Below is a small trained network, with its code and all its weights. Each question gives an input and a target symbol and asks what happens when units are switched off, that is, made to give their printed mean instead of their output.

import numpy as np


def w(rows, s, z=0):
    codes = np.array(rows[::2]) - 128.0
    scale = np.full(codes.shape[1], s)
    scale[-1] = z or s
    return codes * scale


def f(y):
    return np.maximum(y, 0)


def softmax(a):
    e = np.exp(a - a.max(-1, keepdims=True))
    return e / e.sum(-1, keepdims=True)


def log_softmax(a):
    a = a - a.max(-1, keepdims=True)
    return a - np.log(np.exp(a).sum(-1, keepdims=True))


def net(x, mask):
    ids = ['ΓΔΘΛΩαβεζημπστ'.index(c) for c in x.split()]
    T = len(ids)
    res = E[ids] + P[:T]
    r = res
    for j in range(2):
        rows = slice(3 * j, 3 * j + 3)
        q, k, v = (r @ M[0][rows].T for M in (Q, K, V))
        z = softmax(np.where(np.tri(T) > 0, q @ k.T / 3**0.5, -1e9)) @ v
        o = O[0][rows]
        res = res + np.where(mask[j], z, o[:, -1]) @ o[:, :-1]
    y = f(res @ A[0][:, :-1].T + A[0][:, -1])
    res = res + np.where(mask[2:18], y, B[0][:, -1]) @ B[0][:, :-1]
    return log_softmax(res[-1] @ U[:, :-1].T + U[:, -1])


Q, K, V, O, A, B = {}, {}, {}, {}, {}, {}
E = w([
[147,98,126,127],'Γ',
[112,58,181,109],'Δ',
[101,82,53,144],'Θ',
[73,63,137,175],'Λ',
[158,107,78,102],'Ω',
[57,92,123,148],'α',
[253,111,159,30],'β',
[139,99,186,83],'ε',
[114,114,160,122],'ζ',
[132,155,162,133],'η',
[37,104,76,196],'μ',
[178,132,192,196],'π',
[119,112,102,135],'σ',
[157,146,69,95],'τ',
],0.019)
P = w([
[147,218,112,62],'0',
[119,169,120,64],'1',
[50,255,165,205],'2',
[133,59,139,207],'3',
[133,147,108,42],'4',
[24,220,174,243],'5',
[253,136,143,181],'6',
[115,133,100,43],'7',
[40,229,165,191],'8',
[243,114,130,183],'9',
[73,92,140,43],'10',
],0.009)
Q[0] = w([
[170,177,84,139],'head 1',
[254,69,148,180],'head 1',
[199,165,88,151],'head 1',
[61,168,123,172],'head 2',
[125,75,105,165],'head 2',
[108,85,81,108],'head 2',
],0.0093)
K[0] = w([
[119,141,112,132],'head 1',
[137,162,114,111],'head 1',
[157,76,126,171],'head 1',
[114,174,84,225],'head 2',
[86,71,168,38],'head 2',
[90,108,55,1],'head 2',
],0.0086)
V[0] = w([
[105,134,116,234],'head 1',
[65,133,142,198],'head 1',
[80,67,120,85],'head 1',
[96,166,133,84],'head 2',
[65,95,198,145],'head 2',
[127,58,45,2],'head 2',
],0.0075)
O[0] = w([
[125,120,137,151,132],'head 1',
[146,162,86,126,126],'head 1',
[17,81,57,105,81],'head 1',
[108,1,178,48,113],'head 2',
[185,138,163,90,147],'head 2',
[209,132,51,134,2],'head 2',
],0.0076,0.0078)
A[0] = w([
[173,98,37,87,176],'neuron 1',
[108,147,140,154,255],'neuron 2',
[76,116,128,158,148],'neuron 3',
[116,200,119,191,39],'neuron 4',
[92,104,166,132,196],'neuron 5',
[8,99,84,166,217],'neuron 6',
[130,100,141,78,8],'neuron 7',
[201,30,176,133,237],'neuron 8',
[184,149,177,175,229],'neuron 9',
[154,144,131,201,73],'neuron 10',
[71,173,169,207,213],'neuron 11',
[151,90,69,185,205],'neuron 12',
[131,111,173,123,60],'neuron 13',
[153,206,113,25,155],'neuron 14',
[93,169,128,86,232],'neuron 15',
[108,176,132,78,90],'neuron 16',
],0.014,0.0041)
B[0] = w([
[105,119,130,254,157],'neuron 1',
[128,153,158,115,184],'neuron 2',
[102,141,81,90,154],'neuron 3',
[80,28,132,76,167],'neuron 4',
[145,135,125,122,183],'neuron 5',
[178,160,96,85,160],'neuron 6',
[204,17,70,149,136],'neuron 7',
[203,158,109,136,198],'neuron 8',
[71,189,113,154,231],'neuron 9',
[126,101,113,83,168],'neuron 10',
[163,116,140,124,248],'neuron 11',
[122,202,156,142,145],'neuron 12',
[118,119,100,127,163],'neuron 13',
[37,54,109,99,157],'neuron 14',
[94,142,191,97,156],'neuron 15',
[138,165,139,117,140],'neuron 16',
],0.0086,0.019)
U = w([
[139,75,160,174,24],'Γ',
[169,12,202,131,54],'Δ',
[124,195,48,188,78],'Θ',
[190,161,80,70,18],'Λ',
[69,46,147,250,82],'Ω',
[74,157,92,68,83],'α',
[180,10,113,175,68],'β',
[184,9,177,22,195],'ε',
[95,87,162,84,44],'ζ',
[17,139,173,72,255],'η',
[163,245,38,83,120],'μ',
[246,255,204,158,206],'π',
[107,105,120,134,62],'σ',
[1,104,80,163,28],'τ',
],0.0067,0.0032)

Each question gives the input, a string of symbols that net reads in full, and the target symbol t.
The units are the heads (3 rows each of Q, K, V and O) and the neurons (one row each of A and B). Each row of codes is followed by its name. A weight is (code - 128) times the scale printed after its matrix; where a second scale follows, it is the last column's (O, A, B and U).
mask holds one flag per unit, heads first, then neurons. A switched-off unit (its flag False) gives its mean, the last column of its rows in O or B, instead of its output. The means were averaged over made-up inputs and are rounded, as every weight is.
A unit's drop is (log p(t) with every unit on - log p(t) with that unit switched off) / (log p(t) with every unit on - log p(t) with every unit switched off).
The circuit of an input: a set's keep is (log p(t) with only the set's units on - log p(t) with every unit switched off) / (log p(t) with every unit on - log p(t) with every unit switched off). Starting from the 12 units with the biggest drops (on a tie, the unit counted first), units are removed one at a time, each time the one whose removal leaves the highest keep (on an exact tie, the one counted first), for as long as the keep stays at least 0.8.
circuit, biggest first: the units of the circuit, biggest drop first
most important unit: the unit with the biggest drop
top k neurons: the k neurons with the biggest drops, biggest first
which heads matter: for each layer, one digit per head in row order, 1 if its drop is at least 0.15 and else 0, layers parted by /
drop of u: that unit's drop, to one decimal
input π η π τ, target π: which heads matter -> 10
input η π π π μ π α, target π: most important unit -> neuron 14
input η β Θ Γ β η η β Δ Ω, target Θ: which heads matter -> 01
input η Λ Λ ε Ω Θ, target μ: which heads matter -> 10
input π η η ε, target π: which heads matter -> 00
input Λ Ω π Λ β Λ Θ β β τ, target Θ: circuit, biggest first -> [head 2; neuron 1]
input π Λ ε π Λ β, target η: circuit, biggest first -> [neuron 14; neuron 11]
input Θ μ Ω β ε Ω Θ Λ ε Ω, target Θ: top 4 neurons -> [neuron 1; neuron 11; neuron 2; neuron 15]
input π η π Λ, target π: which heads matter -> 00
input Δ π ε α π ε β Ω π, target η: top 2 neurons -> [neuron 4; neuron 8]
input ε π η Ω, target π: circuit, biggest first -> [neuron 12; neuron 4; neuron 14]
input Δ ε τ π η α η π π Γ, target π: circuit, biggest first -> [neuron 8; neuron 4]
input π π σ β, target π: which heads matter -> 01
input η η Ω π ε, target ε: circuit, biggest first -> [neuron 9; neuron 7]
input σ π β η π η η π π Ω, target π: circuit, biggest first -> [neuron 12; neuron 4; neuron 8]
input Ω Γ π ε, target π: top 4 neurons -> [neuron 8; neuron 4; neuron 14; neuron 10]
input Θ π η π Ω, target Ω: top 2 neurons -> [neuron 1; neuron 14]
input ε η Ω π η, target η: top 3 neurons -> [neuron 14; neuron 8; neuron 15]
input Γ ε π π Δ π β π β, target η: top neuron -> [neuron 14]
input μ Δ β η π ε π τ, target τ: top 4 neurons -> [neuron 14; neuron 1; neuron 11; neuron 8]
input π π π ζ, target π: top neuron -> [neuron 4]
input μ η ε α, target μ: drop of neuron 6 -> 0.4
input ε μ μ Λ Γ π ε Θ, target Θ: drop of head 2 -> 0.6
input π ε π η π π ε η π, target η: drop of head 2 -> 0.3
